Below is a small trained network, with its code and all its weights. Each question gives an input and a target symbol and asks what happens when units are switched off, that is, made to give their printed mean instead of their output.

import numpy as np


def w(rows, s, z=0):
    codes = np.array(rows[::2]) - 128.0
    scale = np.full(codes.shape[1], s)
    scale[-1] = z or s
    return codes * scale


def softmax(a):
    e = np.exp(a - a.max(-1, keepdims=True))
    return e / e.sum(-1, keepdims=True)


def log_softmax(a):
    a = a - a.max(-1, keepdims=True)
    return a - np.log(np.exp(a).sum(-1, keepdims=True))


def net(x, mask):
    ids = ['αβγεζηθλμξτφψω'.index(c) for c in x.split()]
    T = len(ids)
    res = E[ids] + P[:T]
    u = 0
    for l in range(2):
        r = res
        for j in range(3):
            rows = slice(2 * j, 2 * j + 2)
            q, k, v = (r @ M[l][rows].T for M in (Q, K, V))
            z = softmax(np.where(np.tri(T) > 0, q @ k.T / 2**0.5, -1e9)) @ v
            o = O[l][rows]
            res = res + np.where(mask[u + j], z, o[:, -1]) @ o[:, :-1]
        u += 3
    return log_softmax(res[-1] @ U[:, :-1].T + U[:, -1])


Q, K, V, O = {}, {}, {}, {}
E = w([
[152,105,187],'α',
[79,151,137],'β',
[67,164,150],'γ',
[75,154,143],'ε',
[104,148,98],'ζ',
[91,144,102],'η',
[114,136,93],'θ',
[105,148,160],'λ',
[156,159,87],'μ',
[138,120,60],'ξ',
[90,114,80],'τ',
[66,109,138],'φ',
[103,250,176],'ψ',
[97,140,100],'ω',
],0.018)
P = w([
[186,172,134],'0',
[37,132,2],'1',
[57,150,39],'2',
[70,137,81],'3',
[64,129,105],'4',
[76,129,132],'5',
[90,128,133],'6',
[82,124,143],'7',
[78,128,151],'8',
[73,130,160],'9',
],0.0086)
Q[0] = w([
[177,121,172],'0.h1',
[100,153,123],'0.h1',
[133,1,186],'0.h2',
[48,162,111],'0.h2',
[51,173,152],'0.h3',
[140,84,25],'0.h3',
],0.012)
K[0] = w([
[221,90,116],'0.h1',
[85,124,131],'0.h1',
[95,2,175],'0.h2',
[75,180,172],'0.h2',
[160,147,147],'0.h3',
[166,56,121],'0.h3',
],0.013)
V[0] = w([
[203,93,95],'0.h1',
[65,156,10],'0.h1',
[117,81,159],'0.h2',
[101,218,217],'0.h2',
[108,80,88],'0.h3',
[14,66,120],'0.h3',
],0.011)
O[0] = w([
[75,100,110,61],'0.h1',
[150,98,239,253],'0.h1',
[120,154,108,116],'0.h2',
[252,127,89,149],'0.h2',
[101,167,200,148],'0.h3',
[145,208,131,198],'0.h3',
],0.012)
Q[1] = w([
[163,101,107],'1.h1',
[137,69,5],'1.h1',
[110,191,154],'1.h2',
[198,199,110],'1.h2',
[155,79,132],'1.h3',
[96,171,147],'1.h3',
],0.018)
K[1] = w([
[2,126,128],'1.h1',
[99,232,178],'1.h1',
[190,53,106],'1.h2',
[166,144,92],'1.h2',
[218,173,163],'1.h3',
[116,31,110],'1.h3',
],0.013)
V[1] = w([
[94,131,193],'1.h1',
[132,245,150],'1.h1',
[109,145,124],'1.h2',
[164,125,89],'1.h2',
[98,3,138],'1.h3',
[98,133,158],'1.h3',
],0.016)
O[1] = w([
[191,226,6,179],'1.h1',
[60,190,134,223],'1.h1',
[121,235,40,84],'1.h2',
[96,103,199,93],'1.h2',
[178,54,60,3],'1.h3',
[95,102,72,247],'1.h3',
],0.011,0.0043)
U = w([
[102,134,168,88],'α',
[57,83,149,150],'β',
[119,119,152,69],'γ',
[98,119,116,194],'ε',
[119,104,109,248],'ζ',
[9,204,105,122],'η',
[106,202,38,122],'θ',
[80,122,156,120],'λ',
[110,109,123,187],'μ',
[125,147,180,64],'ξ',
[160,72,127,83],'τ',
[78,43,134,61],'φ',
[178,117,75,97],'ψ',
[98,122,123,155],'ω',
],0.011,0.014)

Each question gives the input, a string of symbols that net reads in full, and the target symbol t.
The units are the heads (2 rows each of Q, K, V and O). Each row of codes is followed by its name. A weight is (code - 128) times the scale printed after its matrix; where a second scale follows, it is the last column's (O and U).
mask holds one flag per head, layer by layer. A switched-off head (its flag False) gives its mean, the last column of its rows in O, instead of its output. The means were averaged over made-up inputs and are rounded, as every weight is.
A unit's drop is (log p(t) with every unit on - log p(t) with that unit switched off) / (log p(t) with every unit on - log p(t) with every unit switched off).
The circuit of an input: a set's keep is (log p(t) with only the set's units on - log p(t) with every unit switched off) / (log p(t) with every unit on - log p(t) with every unit switched off). Starting from all 6 units, units are removed one at a time, each time the one whose removal leaves the highest keep (on an exact tie, the one counted first), for as long as the keep stays at least 0.8.
circuit, biggest first: the units of the circuit, biggest drop first
most important unit: the unit with the biggest drop
which heads matter: for each layer, one digit per head in row order, 1 if its drop is at least 0.15 and else 0, layers parted by /
input μ τ τ λ θ, target τ: circuit, biggest first -> (0.h3 1.h1 1.h3 0.h1)
input τ τ φ ω ξ ξ, target θ: most important unit -> 0.h2
input φ τ φ θ ξ β φ τ, target η: circuit, biggest first -> (0.h3 1.h1)
input θ φ φ ξ τ φ, target ζ: which heads matter -> 011 / 101
input τ ξ τ η γ ε φ ξ τ, target θ: circuit, biggest first -> (1.h1 0.h2 1.h2)
input τ ξ φ φ ξ α φ ξ λ, target θ: which heads matter -> 010 / 100
input τ φ θ, target θ: which heads matter -> 010 / 110
input τ φ α, target θ: which heads matter -> 010 / 100
input ξ φ γ ε, target ψ: circuit, biggest first -> (0.h3 0.h2 1.h1 1.h3)
input λ μ ω φ, target β: which heads matter -> 111 / 100
input λ λ τ ξ φ φ λ φ, target β: circuit, biggest first -> (0.h3 1.h1 0.h1 0.h2)
input τ ξ ξ η φ τ φ θ, target θ: circuit, biggest first -> (0.h2 1.h1 1.h2)
input φ ψ ψ ψ φ β θ α μ, target ξ: circuit, biggest first -> (0.h2 1.h3)
input μ θ φ, target τ: circuit, biggest first -> (0.h3 1.h1 1.h3)
input μ φ φ φ θ, target τ: which heads matter -> 001 / 101
input τ φ φ φ τ λ ξ η, target θ: which heads matter -> 010 / 100
input φ φ ζ ξ μ θ ζ φ λ η, target η: circuit, biggest first -> (1.h1 0.h3)
input τ μ ψ α φ φ φ φ ξ, target ξ: which heads matter -> 011 / 011
input μ γ φ φ φ γ τ η, target τ: which heads matter -> 001 / 101
input τ φ γ, target θ: circuit, biggest first -> (0.h2 1.h1)
input φ α φ φ τ ξ, target η: most important unit -> 0.h1
input φ ω φ φ, target η: which heads matter -> 000 / 100
input φ λ ψ ψ ξ φ, target ξ: circuit, biggest first -> (0.h2 1.h3 1.h2)
input ξ φ λ φ φ τ α, target ψ: which heads matter -> 011 / 101
input φ τ φ λ φ φ μ, target η: circuit, biggest first -> (0.h3 1.h1 1.h3)
input θ τ λ φ, target ζ: which heads matter -> 111 / 001
input τ φ φ ζ τ η φ α ξ, target θ: circuit, biggest first -> (1.h1 0.h2)
input φ φ φ ξ ε ξ ε φ ψ, target ξ: circuit, biggest first -> (0.h2 1.h3)
